Each row has a name. Each piece below is followed by the name of the row it came from, unless a question asks for something else. Each question is about the rows just above it.

Columns, left to right: Z C D V E X A
[-0.48 -5.06  3.77 -3.63 -4.86 -3.67 -1.07]  K438
[-3.67 -5.06 -0.47 -1.07 -3.62 -4.86  3.77]  K798
[-3.67  3.76 -5.06 -3.62 -0.47 -1.07 -4.86]  K43
[ 3.77 -4.86 -0.48 -5.06 -1.07 -3.62 -3.67]  K44
[ 3.77 -3.67 -5.06 -0.47 -1.07 -3.62 -4.86] is which row reordered?	K798
Which row holds these entries in another order? [-5.06 -3.62 -3.67 -4.86  3.77 -0.47 -1.07]	K798
After [-0.47 -1.07 -3.62 -4.86], its row goes on with	[3.77]
After [-3.63 -4.86 -3.67], its row goes on with	[-1.07]
Which row holds these entries in another order? [-3.67 -3.62 -1.07 -5.06 -0.48 -4.86  3.77]	K44
Which row holds these entries in another order? [-4.86 -0.48 -5.06 -1.07 -3.62 -3.67  3.77]	K44
The rest of the row after [-5.06  3.77 -3.63 -4.86 -3.67]:	[-1.07]

Columns, left to right: T M N B G J Y U
[-1.28 -0.26 -0.74  1.84  0.30 -0.68 -1.08 -3.77]  K267
[-3.82  3.25  3.35  6.27  0.18  2.65  0.96 -0.87]  K43
[ 6.87 -3.71  3.50  3.28  2.46  1.07 -0.30  0.21]  K823
[ 6.27 -3.82  3.25  3.35  2.65  0.95 -0.87  0.18]  K44
[-0.85  0.10 -0.23  1.75 -0.03 -0.99  1.69 -3.84]  K135
[-0.90  0.10 -0.24  1.75  0.32 -0.97 -0.63 -3.65]  K438
[-3.84 -0.24  1.69 -0.85  0.10  1.75 -0.98 -0.03]  K798
[-1.88 -0.83 -0.28  1.85  0.46 -0.76 -2.44 -4.42]  K926
Which column holds [ 0.30  0.18  2.46  2.65 -0.03] top down?	G
Which row holds these entries in another order? [-3.84 -0.99 -0.85 -0.23 -0.03  0.10  1.69  1.75]	K135
Which row holds these entries in another order? [-3.82 -0.87  0.18  0.96  2.65  3.25  3.35  6.27]	K43
Go on from [ 0.10 -0.23  1.75] to the end of its row.	[-0.03 -0.99  1.69 -3.84]
[ 0.18 -0.87  0.95  2.65  3.35  3.25 -3.82  6.27] is which row reordered?	K44
The rest of the row after [-0.99  1.69]:	[-3.84]

Columns, left to right: W Q F L S
[-1.09 -7.36 -8.21 -1.20  2.91] -> K823
[-4.98 -8.19  1.85 -2.84  1.25] -> K438
[-8.21 -1.20 -1.09  2.91 -7.37] -> K926
Put [ 1.25 -4.98 -8.19  1.85 -2.84] back in order: which row is it?	K438
Put [-7.37  2.91 -1.09 -1.20 -8.21] back in order: which row is it?	K926
Which column holds this, read top down? [-4.98 -8.21]	W
Put [-1.20 -1.09 -8.21 -7.37  2.91] back in order: which row is it?	K926
Which column holds [2.91 1.25] top down?	S

Columns, left to right: pavi lop geri lume Nimog Dudod nomom nal rof vir
[ 0.19  3.42  0.10 -5.06 -4.17  0.41  0.21  2.35  4.54 -2.24] -> K798
[-2.11  1.28  1.11 -0.89  0.94 -1.31  2.28  0.90 -3.92 -2.67] -> K43
[-2.11  1.28  1.11 -0.89  0.94 -0.53  1.74  1.33  3.72  1.64] -> K267
[-0.59  4.31  2.19 -5.52 -1.58 -0.53  1.75  4.43  2.82 -4.90] -> K926
[ 0.79 -2.57 -2.95  0.78  0.82  0.23 -2.16  1.33  3.71  1.64] -> K438
[ 2.27 -1.04 -0.39  1.83 -3.59  2.64 -4.74 -4.27  4.68  6.59] -> K823
[-0.07 -2.24 -1.89  3.23 -0.85  0.41  0.20 -4.00 -1.70  2.60] -> K640
[ 6.59  2.64 -3.58  4.68 -4.74 -1.04 -0.39  1.83  2.27 -4.27] -> K178
[ 0.92 -0.88  0.51  1.71  1.63 -0.81  0.85 -0.24  1.77  0.44] -> K44
[ 0.17  2.73  3.21 -2.33  0.50 -1.68  1.72  2.65  3.24 -1.90] -> K549
[ 0.93 -0.92  1.20  2.16  1.55  0.60 -0.67 -0.95  1.06  1.00] -> K130
After [2.65 3.24], its row goes on with	[-1.90]
Which row holds these entries in another order? [-1.04 -0.39  1.83 -4.27  2.64 -3.59  2.27  6.59  4.68 -4.74]	K823
Go on from [-0.53  1.75] to the end of its row.	[ 4.43  2.82 -4.90]
The rest of the row after [ 1.11 -0.89  0.94 -1.31  2.28]:	[ 0.90 -3.92 -2.67]
The rest of the row after [0.41 0.21]:	[ 2.35  4.54 -2.24]
[-2.95 -0.39 -1.89 -3.58  0.51] is in which column, read top down?	geri

Columns, left to right: K H P R
[ 1.31 -0.03  0.03  2.32] : K549
[ 7.48 -1.29 -1.54 -2.06] : K44
[ 5.12  1.42 -0.41  1.53] : K130
[-3.44 -0.26  1.83  4.85] : K438
[ 0.80 -1.94 -0.41  1.52] : K43
[5.25 1.75 2.00 3.78] : K798
[ 0.79 -1.94  0.03  2.32] : K178
[-3.42 -2.51 -1.14  0.80] : K267
[-3.42 -2.52 -1.14  0.80] : K926
Put [-1.94  0.03  0.79  2.32] back in order: which row is it?	K178
After [ 1.31 -0.03], its row goes on with	[0.03 2.32]
Go on from [-2.51 -1.14] to the end of its row.	[0.80]
Go on from [5.12 1.42] to the end of its row.	[-0.41  1.53]
Go on from [ 0.79 -1.94] to the end of its row.	[0.03 2.32]
Go on from [ 0.80 -1.94] to the end of its row.	[-0.41  1.52]
The row with [5.25 1.75 2.00 3.78] is	K798

Columns, left to right: kosa rit dulak Litis
[-0.83  1.55  3.08 -4.93] : K926
[-1.46 -1.22 -0.97  1.92] : K267
[ 1.81  1.38 -2.66 -2.21] : K178
[-6.99  4.77  7.84  5.23] : K823
[-4.93  1.55  1.91  3.08] : K43
[ 4.91  1.56  3.08 -3.12] : K44
[ 5.83  0.76  5.01 -5.19] : K438
[ 0.08 -2.90  3.82  2.44] : K798
[-1.32 -0.59 -3.08  1.19] : K549
[-2.94 -0.26  9.04  4.58] : K135
[-4.93  1.55 -0.82  3.08] : K130
[ 3.08 -0.82  1.55 -4.93] is which row reordered?	K130
The rest of the row after [1.55 3.08]:	[-4.93]
Which column holds this, read top down? [ 5.83  0.08 -1.32 -2.94]	kosa
[-2.90 -0.59] is in which column, read top down?	rit
After [-0.83  1.55  3.08], its row goes on with	[-4.93]
[-2.90 -0.59 -0.26] is in which column, read top down?	rit
[-0.83 -1.46  1.81 -6.99] is in which column, read top down?	kosa

Columns, left to right: las mero vig gan fev Nimu lod bav fuf vuviz
[ 3.76  0.46 -3.25  7.17 -0.29  0.93 -3.56 -3.08 -0.72  2.58] = K798
[-0.52  4.01 -0.14 -1.00 -0.12  1.72  2.88 -0.98 -1.81  0.01] = K549
[-0.73  7.17 -3.25 -3.56 -0.29  0.93  3.76  0.46 -3.08  2.58] = K267
Which row holds these entries in another order? [-3.56 -3.25 -3.08 -0.72 -0.29  0.46  0.93  2.58  3.76  7.17]	K798
Which column holds [-3.08 -0.98] top down?	bav
[-3.56 -3.25 -3.08 -0.73 -0.29  0.46  0.93  2.58  3.76  7.17] is which row reordered?	K267
Which column holds [-0.52 -0.73] top down?	las
Go on from [ 0.46 -3.25] to the end of its row.	[ 7.17 -0.29  0.93 -3.56 -3.08 -0.72  2.58]

Columns, left to right: dugup Fisab nep Ril
[ 0.90  6.89 -6.10  2.30] : K549
[ 0.44  0.08 -0.64 -2.52] : K178
[ 0.07 -0.65 -1.85 -2.52] : K267
[-1.85  0.08 -0.65 -2.52] : K130
Which column holds this, read top down? [6.89 0.08]	Fisab
[-2.52  0.07 -0.65 -1.85] is which row reordered?	K267
[-6.10 -0.64] is in which column, read top down?	nep
The rest of the row after [ 0.07 -0.65]:	[-1.85 -2.52]
Which column holds this, read top down? [ 0.07 -1.85]	dugup
[-2.52 -1.85  0.08 -0.65] is which row reordered?	K130
Which column holds [-1.85 -0.65] top down?	nep

Columns, left to right: gesas rok tesom mip
[ 1.15 -0.62  4.86  0.00] -> K823
[ 4.96  4.86 -0.14 -3.07] -> K43
[-0.61  4.86  0.00  1.15] -> K549
[ 7.06  4.86  2.04 -1.58] -> K130
[ 4.96  4.86 -1.09 -3.07] -> K798
[ 1.15 -0.61  0.00  4.86] -> K44
Which column holds [ 0.00 -3.07  1.15 -1.58 -3.07] top down?	mip
[-3.07 -1.09  4.86  4.96] is which row reordered?	K798
[-0.62  4.86  0.00  1.15] is which row reordered?	K823

Columns, left to right: ler mupor Fos babos zakat nudu
[-4.44 -6.33  7.49  3.00 -4.63  2.05] : K640
[ 6.00 -6.93 -0.19  3.57 -8.49 -4.35] : K823
[-4.67 -8.17 -4.63  2.99 -3.49 -2.43] : K438
[-4.35  6.00 -6.93  3.57 -0.19 -8.48] : K44
[ 6.84  4.71  1.94  3.11 -7.19 -5.21] : K135
[-3.49 -2.44 -4.67  2.99 -4.63 -8.17] : K798
[ 3.75 -2.86  2.36 -4.40 -1.94 -6.30] : K267
[-2.64 -8.02 -5.84  2.24  1.95  3.77] : K130
[-2.10  8.09  0.88  2.11 -7.10 -6.57] : K926
[ 2.01  1.53 -3.45  2.13  4.14  3.09] : K43
[ 4.50  6.51  7.19  3.44 -4.87  5.47] : K549
Which row holds these entries in another order? [-8.48 -6.93 -4.35 -0.19  3.57  6.00]	K44
Go on from [ 3.00 -4.63] to the end of its row.	[2.05]
[ 6.00 -4.67 -4.35  6.84 -3.49  3.75 -2.64] is in which column, read top down?	ler
Which column holds [-7.10  4.14 -4.87] top down?	zakat
[-2.43 -4.67 -8.17 -4.63  2.99 -3.49] is which row reordered?	K438
Which row holds these entries in another order? [-8.17 -4.67 -4.63 -3.49 -2.44  2.99]	K798

Columns, left to right: riza gomiz seg Nit
[-6.25  1.18 -0.59 -6.25]  K926
[-1.17 -1.16 -0.13 -0.53]  K640
[-5.92 -0.78 -2.40 -5.92]  K44
[-0.34 -2.16  6.20 -0.34]  K549
[-3.03 -0.37 -1.09 -3.03]  K43
[-1.16 -0.13 -0.53 -1.16]  K438
[ 0.44  2.62 -7.76  0.44]  K130
[-0.05 -1.01  3.00 -0.05]  K178
[-0.10 -1.17  3.17 -0.10]  K798
[ 1.18 -1.16] is in which column, read top down?	gomiz
[ 6.20 -1.09 -0.53 -7.76] is in which column, read top down?	seg
Where do [-3.03 -0.37 -1.09 -3.03] appear?	K43
After [-1.01  3.00], its row goes on with	[-0.05]
[-0.53 -1.16 -1.16 -0.13] is which row reordered?	K438

